Each row has a name. Each question is about the rows just above it.

[  4 -36 -40  52 -42 -16 -91 -57 -61 -19 -82  11 -31 -32  -6 -28  -7 -36
   6  80  -4  53 -30  34   7  -3  46  -9  34  25 -16  26  -5  15 -62] = Megob
[  1 -36 -40  52 -42 -16 -91 -57 -61 -19 -82  11 -31 -32  -6 -27  -7 -36
   6  80  -4  53 -30  34   7  -3  46  -9  34  25 -16  26  -5  14 -66] = vefor
[  7 -36 -37  56 -54 -15 -94 -52 -60 -23 -86  15 -28 -27  -5 -30  -7 -32
   7  77  -4  51 -27  34   7   3  37 -11  35  30 -17  31  -3  15 -69] = nor
[ -1 -35 -41  43 -23 -16 -83 -62 -62 -14 -75   5 -34 -39  -6 -22  -7 -39
   7  82  -2  55 -35  36   8  -9  59  -5  27  20 -13  20  -7  13 -51] = bifo
[  4 -36 -40  52 -42 -16 -91 -57 -61 -19 -82  11 -31 -32  -6 -28  -7 -36
   6  80  -4  53 -30  34   7  -3  46  -9  34  25 -16  26  -5  14 -66] = gefe
[30] with -1 step of 1 on every entry: | [29]
Shift each entry of [ 11 -31] by -1 times 1: | [ 10 -32]
[-27  34] with -1 step of 1 on every entry: | [-28  33]
Go on from [-5 27 20] to the end of its row. | [-13  20  -7  13 -51]

[ -6 -22   8  20  56 -10  52  22 -35 -32  21 -35  28 -30] : geb
[ -9  -7  12  -3 -39  22 -10   9   1   0 -83  50  -4 -23] : bag
[ 24 -11 -83  15  31  10 -16  -5  55  -3 -17 -14 -10 -18] : nuni
[-12   0  21  -4 -20   8  14  -8  -9 -34 -48  29  28 -44] : kul
[ 11 -11 -82  15  31  -3 -19 -18   3   8  21  19 -13  12] : gek
[  5   7  -9   2  -4  -2  28   5 -35 -25 -16  15   9 -45] : paba
[ -9  27  39 -32  26   6 -11  29  31  43 -40 -48 -20  29] : fidal
[  0  19  -8 -18   8 -11   1 -29  21 -21  29 -25  30   0] : pogev
[ -5 -22   7  17   7  15   6  14   6 -14 -45  13  20 -11] : vage
[ 24 -11 -83  15  31  10 -16  -5  55  -3 -17 -34  32  27] : Fam
[  0  -7  13  30   0   1  22 -20  -8 -54  -8  18  50 -42] : vap
Move every entry of [-35 -32  21 -35] by +1 step of 1. | [-34 -31  22 -34]
Move every entry of [-8] by -1 step of 1. | [-9]
The rest of the row after [-22   7]: | [ 17   7  15   6  14   6 -14 -45  13  20 -11]
Shift each entry of [-20  -8] by +1 times 1: | [-19  -7]
The rest of the row after [ 2 -4]: | [ -2  28   5 -35 -25 -16  15   9 -45]
After [15  6], its row goes on with | [ 14   6 -14 -45  13  20 -11]
After [-7 12], its row goes on with | [ -3 -39  22 -10   9   1   0 -83  50  -4 -23]

[ 12   5 -45 -20   8 -18 -17  -9 -89   0 -27 -11  28 -17   1 -44  42 -26
  40 -15 -19  -8   1  48 -37  -6  -5 -18  -4 -60 -35   1 -13 -35   4 -31
  14  23  -9 -10 -61 -11  -1  26 -21  -5 -21  -7   1] = nube
[-39  13 -12  21 -46 -14 -38 -23  11   2  45 -40  15 -22   8  10 -35  44
 -24  32  15   9 -33   6  45  16  -6  32 -42  -7 -18 -14 -33 -17   3  10
  23   5  -4  71  -4  10  31   5 -36 -12  -4 -13  34] = Vupe
[-53  30 -26   8 -10 -53 -10   0 -22  21   5 -61  17  -2   0 -15 -40   7
 -42  24  11   5 -37 -26  27   2  13  22  -9 -19 -32  29 -29 -20   2  10
  11  25 -48  15 -61  32  27  23 -37 -28 -16   6   3] = Rov
[ 19  15  10  13  22  10  32  43  11   9 -16 -25 -16  22 -18  19  11  -9
  -2  -9  -3 -25  51 -47 -36 -19  50 -25  38  47 -18  28   9   0  19 -22
 -51  -9  -5 -66  20  10 -32  -8  36  -7  15  26 -43] = ropob
The rest of the row after [ 2 10]: | [ 11  25 -48  15 -61  32  27  23 -37 -28 -16   6   3]
[10 23  5] with +1 step of 1 on every entry: | [11 24  6]

[ -2 -12  -3   4  -2 -23  -9  28  25] = Zilu
[0 0 0 0 0 0 0 0 0] = zugon
[ -7  -2  -1  19  -8  -9 -33 -13   8] = boda
[-15  -9  -3  -1  -7   2  -2   0   3] = lepig
[  0 -17   1 -21 -36  37 -17   1   7] = komuz
[ -9 -17   0  -7 -25 -32 -17  21  70] = fediv
[ 22   0  -1   9   5 -21  -3   3   9] = Motap
[ -5  -5  -3  25   5 -42 -29  24  30] = vin
The rest of the row after [-36  37 -17   1]: | [7]
The rest of the row after [-17   0  -7 -25 -32]: | [-17  21  70]
After [-1  9  5], its row goes on with | [-21  -3   3   9]

[ 22  52 -24  -3 -14  67   4   5 -44 -17] = bemi
[-54 -44  44  -1  21 -40 -55  22 -42  25] = Kiku
[ 14 -24  44  -1  20 -36  34 -21  69   2] = fitov
[-54 -44 -26   1 -13  16 -48  22 -76   5] = nas
Shift each entry of [ -1  20 -36  34] by +1 times 1: | [  0  21 -35  35]
[ 20 -36] with -1 step of 1 on every entry: | [ 19 -37]
The rest of the row after [44 -1 20]: | [-36  34 -21  69   2]
Shift each entry of [-44 -26   1] by +1 times 1: | [-43 -25   2]
[ 52 -24  -3 -14] with +1 step of 1 on every entry: | [ 53 -23  -2 -13]

[  5   2 -77  -4  53  72 -10   0 -20] -> Zuz
[ 17 -15 -65 -16  28  26 -22 -21  13] -> nul
[  2   2 -78  -6  47  77  -7  11 -18] -> falu
After [  2 -77], its row goes on with | [ -4  53  72 -10   0 -20]
[ 53  72 -10] with +1 step of 1 on every entry: | [54 73 -9]
Shift each entry of [-65] by +1 times 1: | [-64]

[ -1   6   7  17 -20  -9  14 -14  31 -10 -27 -30  -3   7   3  13 -28  -5
  -9 -36  25  -2  15   3   3 -25  -5   9  20  32  21  -6  -5  13  -6 -20
  -3  -4  17 -32   0  28  43  -4  11 -33  -3 -18   8  -2  -9] : biba
[-31 -14 -23  -4  12  -1   6 -18   2   1 -22  66  -3  21 -10 -16  -1  15
 -20   8  -3  21  15   2  -6 -15 -10 -11 -27 -10  -9 -25  -3  -6  44 -21
  16 -31 -33  45  -2   5   3  11 -36  53  -3  26 -46  50  43] : nete
[ 10 -29  19   4 -37  43  -8  -8   5  21  -1  -6 -23   6 -10  -3 -12  30
   1  22   5  10 -49  11 -22   8  35  -9 -14  -4 -48  50  19 -14  11 -18
  -1  27  26  -5 -24 -48 -11 -32   7   9   0 -26 -11   7 -11] : Zanet
[-31 -14 -23  -4  12  -1   6 -18   2   1 -22  66  -3  21 -10 -16  -1  15
 -20   8  -3  21  15   2  -6 -15 -10 -11 -27 -10  -9 -25  -3  -6  44 -21
  16 -31 -33  45  -2   5   3  11 -36  53  -3  26  29  50  43] : Gopel
[ 10 -29  19   4 -37  43   1  -8   5  21  10  -6  16   6 -10  -3 -12  30
   1  22   5  10 -49 -10 -22   8  35  -9 -14  -4 -48  50  19 -14  11 -18
  -1  27  26  -5 -24  35 -11 -32   7   9   0 -26 -11   7 -11] : Kug
After [ 35 -11 -32   7   9], its row goes on with | [  0 -26 -11   7 -11]
Shift each entry of [-3] by -1 times 1: | [-4]

[-84 -41  28 -33 -57  43  -6  30 -23   5 -28 -22  14  23 -32] : vura
[-83 -41  24 -24 -51  44  -4  27 -21  10 -29 -20  13  29 -32] : bef
[-78 -39  26 -32 -58  41 -10  27 -21   2 -29 -24  13  20 -31] : Zoma
[-64 -39  36 -51 -62  21  -7  30  -8 -22 -37 -35  19  -4 -14] : Ligu
[-86 -42  25 -25 -52  45  -3  27 -22  11 -28 -19  13  31 -34] : naba
[-54 -34  32 -48 -60  17 -12  26  -6 -26 -38 -37  18 -10 -10] : Gumi
[-43 -30  27 -41 -56  14 -18  20  -3 -28 -39 -38  15 -13  -6] : Dip
[-83 -41  27 -33 -57  43  -6  29 -22   5 -28 -23  13  23 -32] : fuzil
[-50 -32  29 -43 -57  17 -16  22  -5 -26 -39 -38  16  -9  -9] : loz
Move every entry of [-34  32 -48 -60] by -1 step of 1. | [-35  31 -49 -61]
[ 25 -25] with +1 step of 1 on every entry: | [ 26 -24]

[  7   6 -13  27   5  33 -74  69   8 -17] : vit
[-33  43  19 -49   0 -48 -26  21 -21 -19] : rok
[ 17 -19 -29 -63 -20  -3  26   5   4  -9] : lufo
[ 24 -46 -36 -51  -6  27  32  16 -23  10] : som
[ -9   8  52  28  -1  40   1 -41   7   1] : podu
[ 16 -20 -29  44  43   1  10  80   3   6] : Dufer
Shift each entry of [-33] by -1 times 1: | [-34]
The rest of the row after [-19 -29]: | [-63 -20  -3  26   5   4  -9]

[  1 -11   5   5  -1  -3 -12  22 -17 -10   8  11   8   5 -10 -12  19  17
   3   1 -23  -6  12  20   5   9 -11  -4 -14   4  -7   9  -3   1  -3  34
  -2   1  -8  20  -3  -2 -12 -10 -17  -5  -9  -3 -11   9   6] : Nuv
[  1 -11   5   5  -1  -3 -12  22 -17 -10   8  11   8   5 -10 -12  19  17
   3   1 -23  -6  12  20   5   9 -11  -4 -14   4  -7   9  -3   1  -3  34
  -2   1   0  14   0  -3  -4  -7 -15  -1  -9  -2 -11   1   4] : bozu
[  3  10 -10  -8   1  -5 -14   7  14   1 -12  -4  -5  -1  -1   2   7   8
  -6  23  -8   6  -2  13   2   1   0 -10  13  -5   7   2  -5   6  -6   2
  31  18   3   5   0  -3  -4  -6 -15   3  -4   0   1  -1   0] : maka
[ 17  54 -46  -9 -10  16   2   6  25 -31 -17  10 -22 -12  38  55 -18 -28
   1  37  82  72  19 -13 -23  -4  -6   0  25  -9  14  -7   3   0  15   0
  54  20   8 -12  38   5 -18   7  80  12 -28   7 -35  16 -30] : virip
Go on from [  0  -3  -4  -7 -15] to the end of its row. | [ -1  -9  -2 -11   1   4]
The rest of the row after [0 1]: | [-1  0]
The rest of the row after [ -2 -11]: | [1 4]

[ 64  61  -2  74 -23 -49 -49 -26  47  21  49  22   9  75 -15  17  72  33
  25 -69  69  21  77 -70  58  12]  vese
[-61 -44  61  62   3 -77   5 -24  57 -19 -43 -57  49 -11  57  12  30 -44
   5  39  10   3  44  -3  35 -13]  Bulem
[-24  31  46  65 -77 -24 -27  42  50  56 -29  -4 -27 -21  24  52 -58  18
   7 -69  69  22   9  31  71 -28]  Mulam
The rest of the row after [-69  69  21]: | [ 77 -70  58  12]
[ 21  77 -70] with +1 step of 1 on every entry: | [ 22  78 -69]
[30] with +1 step of 1 on every entry: | [31]
The rest of the row after [47 21 49]: | [ 22   9  75 -15  17  72  33  25 -69  69  21  77 -70  58  12]
Go on from [-49 -26  47  21  49] to the end of its row. | [ 22   9  75 -15  17  72  33  25 -69  69  21  77 -70  58  12]
Shift each entry of [ 57 -19] by -1 times 1: | [ 56 -20]
[ -2  74 -23] with +1 step of 1 on every entry: | [ -1  75 -22]

[-30  -4 -46  15] -> sezor
[-29  -4 -46  15] -> lovu
[-48  19  25  10] -> lag
Go on from [-48  19] to the end of its row. | [25 10]
After [-30  -4 -46], its row goes on with | [15]
[-4] with -1 step of 1 on every entry: | [-5]

[ 10 -21 -12 -12 -47 -12   0 -16  45   2   6 -12  -6   7   2 -10  48 -42
 -28   2  33 -47  31 -43 -52 -53  19 -15 -46   1  10] : ped
[ 47   5  10 -13 -47 -29 -10   6 -22 -13  -4   2  -1  -1  -2  77   0  12
  40 -47 -39   3 -60   7 -62  43 -20  36   8   2  -7] : Boniv
[  9 -49   2  10 -46 -12   0 -16 -10  -8  43  27   7  24  -6   5  28   4
 -37  13 -36 -40 -46 -20 -49  57   0   3  51 -32   2] : pum
After [-12 -47], its row goes on with | [-12   0 -16  45   2   6 -12  -6   7   2 -10  48 -42 -28   2  33 -47  31
 -43 -52 -53  19 -15 -46   1  10]
After [-47 -12   0 -16], its row goes on with | [ 45   2   6 -12  -6   7   2 -10  48 -42 -28   2  33 -47  31 -43 -52 -53
  19 -15 -46   1  10]
Shift each entry of [  2  10 -46 -12] by -1 times 1: | [  1   9 -47 -13]

[ 16   3 -72 -22  36   0]  lil
[ 27 -22 -54 -30  22   8]  badas
[ 30 -15 -72 -22  37  14]  Napom
[-23  37 -72 -46  71  50]  vasu
[-23  41 -65 -56  67  54]  zol
[ 15 -18 -38 -24  18  19]  nata
[ 49  25  28 -19 -38  13]  labi
After [-22  37], its row goes on with | [14]
After [ 27 -22 -54 -30  22], its row goes on with | [8]
Go on from [-30  22] to the end of its row. | [8]
Move every entry of [-72] by -1 step of 1. | [-73]
The rest of the row after [-72 -22  37]: | [14]
After [-65 -56], its row goes on with | [67 54]

